Below are the code and all the weights of a small trained network. Each question names an input and a class and asks about switching units off, where a switched-off unit gives its printed mean instead of its output.

import numpy as np


def w(rows, s, z=0):
    codes = np.array(rows[::2]) - 128.0
    scale = np.full(codes.shape[1], s)
    scale[-1] = z or s
    return codes * scale


def f(y):
    return np.maximum(y, 0)


def log_softmax(a):
    a = a - a.max(-1, keepdims=True)
    return a - np.log(np.exp(a).sum(-1, keepdims=True))


def net(x, mask):
    res = np.array(x, float).reshape(1, 6) / 4 @ E
    y = f(res @ A[0][:, :-1].T + A[0][:, -1])
    res = res + np.where(mask, y, B[0][:, -1]) @ B[0][:, :-1]
    return log_softmax(res[-1] @ U[:, :-1].T + U[:, -1])


A, B = {}, {}
E = w([
[128,127,127,127],'x0',
[128,128,128,127],'x1',
[122,67,131,70],'x2',
[62,196,168,71],'x3',
[126,163,2,110],'x4',
[210,155,167,67],'x5',
],0.0076)
A[0] = w([
[142,133,74,109,61],'n0',
[196,186,130,252,95],'n1',
[91,88,167,163,124],'n2',
[175,116,46,132,120],'n3',
[47,121,115,158,75],'n4',
[96,154,128,104,75],'n5',
[64,121,125,149,65],'n6',
[167,71,94,148,65],'n7',
[117,143,179,181,163],'n8',
[175,113,100,163,67],'n9',
[94,165,142,104,37],'n10',
[209,193,112,70,55],'n11',
[109,215,146,169,124],'n12',
[70,144,157,83,101],'n13',
[83,185,137,89,62],'n14',
[89,148,103,134,38],'n15',
[126,148,69,96,2],'n16',
[112,166,92,89,153],'n17',
[217,84,126,168,73],'n18',
[148,56,183,144,119],'n19',
[98,111,79,108,149],'n20',
[211,154,186,111,89],'n21',
[110,202,115,134,75],'n22',
[76,87,135,194,96],'n23',
[125,113,170,142,39],'n24',
[99,153,131,79,91],'n25',
[102,43,100,85,93],'n26',
[78,106,119,164,42],'n27',
[131,112,178,156,44],'n28',
[114,158,109,164,70],'n29',
[135,168,135,162,77],'n30',
[162,80,103,168,47],'n31',
[112,42,119,46,116],'n32',
[117,128,204,151,28],'n33',
],0.013,0.007)
B[0] = w([
[47,130,146,82,171],'n0',
[170,126,181,62,237],'n1',
[104,180,115,116,218],'n2',
[91,206,102,122,242],'n3',
[137,40,93,113,203],'n4',
[110,122,157,154,158],'n5',
[117,65,105,111,172],'n6',
[112,87,171,179,179],'n7',
[116,190,94,147,254],'n8',
[99,113,170,162,167],'n9',
[97,105,180,176,153],'n10',
[99,32,71,93,208],'n11',
[182,146,158,82,237],'n12',
[144,118,168,187,213],'n13',
[116,94,180,182,195],'n14',
[93,108,127,110,151],'n15',
[2,164,133,89,160],'n16',
[100,198,105,134,237],'n17',
[111,98,178,181,214],'n18',
[76,200,92,114,251],'n19',
[123,166,104,126,225],'n20',
[137,63,59,122,248],'n21',
[105,114,173,124,189],'n22',
[158,52,86,125,207],'n23',
[42,143,142,91,150],'n24',
[104,105,161,161,176],'n25',
[165,118,173,63,193],'n26',
[92,52,107,96,157],'n27',
[20,134,147,83,167],'n28',
[102,125,148,80,155],'n29',
[121,104,165,82,150],'n30',
[100,81,179,178,165],'n31',
[179,123,171,62,222],'n32',
[8,151,143,73,192],'n33',
],0.027,0.0048)
U = w([
[60,178,110,122,60],'0',
[103,98,198,213,83],'1',
[118,58,56,113,67],'2',
[134,150,125,124,248],'3',
[171,150,192,60,75],'4',
[131,155,119,138,239],'5',
[203,189,70,192,127],'6',
[238,161,64,254,92],'7',
],0.0086,0.015)

Each question gives the input, the list of numbers given to net, and the class t.
The units are the neurons (one row each of A and B). Each row of codes is followed by its name. A weight is (code - 128) times the scale printed after its matrix; where a second scale follows, it is the last column's (A, B and U).
mask holds one flag per neuron, in row order. A switched-off neuron (its flag False) gives its mean, the last column of its row in B, instead of its output. The means were averaged over made-up inputs and are rounded, as every weight is.
A unit's drop is (log p(t) with every unit on - log p(t) with that unit switched off) / (log p(t) with every unit on - log p(t) with every unit switched off).
The circuit of an input: a set's keep is (log p(t) with only the set's units on - log p(t) with every unit switched off) / (log p(t) with every unit on - log p(t) with every unit switched off). Starting from the 12 units with the biggest drops (on a tie, the unit counted first), units are removed one at a time, each time the one whose removal leaves the highest keep (on an exact tie, the one counted first), for as long as the keep stays at least 0.8.
circuit, biggest first: the units of the circuit, biggest drop first
most important unit: the unit with the biggest drop
k most important neurons: the k neurons with the biggest drops, biggest first
drop when u is switched off: that unit's drop, to one decimal
input [0,-5,5,-5,0,-8], class 2: circuit, biggest first	(n23)
input [7,-1,7,1,5,6], class 4: 2 most important neurons	(n32, n26)
input [4,-5,-1,-5,6,-8], class 2: 2 most important neurons	(n23, n4)
input [2,1,2,-8,8,-3], class 0: 2 most important neurons	(n3, n0)
input [1,-5,3,6,-4,1], class 1: circuit, biggest first	(n13, n14)
input [1,-4,-1,-3,-1,6], class 2: circuit, biggest first	(n21, n11)
input [1,-2,-2,-7,0,-6], class 1: 2 most important neurons	(n31, n7)
input [4,0,4,-6,-7,-6], class 0: 3 most important neurons	(n19, n2, n28)
input [3,2,8,-5,7,6], class 4: 4 most important neurons	(n32, n26, n19, n8)
input [-2,-6,-7,-6,-7,2], class 0: 2 most important neurons	(n19, n8)
input [-5,3,5,3,-1,-5], class 2: circuit, biggest first	(n4, n3)
input [5,3,-5,1,-2,0], class 4: 2 most important neurons	(n1, n12)
input [-3,4,4,5,2,-7], class 2: 2 most important neurons	(n4, n6)
input [3,4,8,2,2,3], class 4: circuit, biggest first	(n32)
input [-7,0,8,-6,-5,-6], class 4: 2 most important neurons	(n26, n32)
input [-5,-8,7,-5,8,-6], class 0: 4 most important neurons	(n3, n16, n0, n20)
input [-2,7,8,4,0,-1], class 4: 2 most important neurons	(n32, n26)
input [-5,5,-4,-8,-6,-7], class 1: 3 most important neurons	(n31, n18, n7)
input [8,-4,4,-8,-5,-3], class 1: 3 most important neurons	(n18, n31, n7)
input [-6,4,-1,7,-6,-6], class 1: 2 most important neurons	(n13, n14)
input [-4,-3,1,4,0,-4], class 1: most important unit	n19
input [-4,4,3,8,4,3], class 1: drop when n14 is switched off	0.1
input [1,2,-7,5,-6,-2], class 4: drop when n3 is switched off	0.2
input [0,-8,8,8,2,7], class 1: drop when n25 is switched off	0.2
input [-3,-4,-4,3,-8,7], class 0: drop when n33 is switched off	0.4
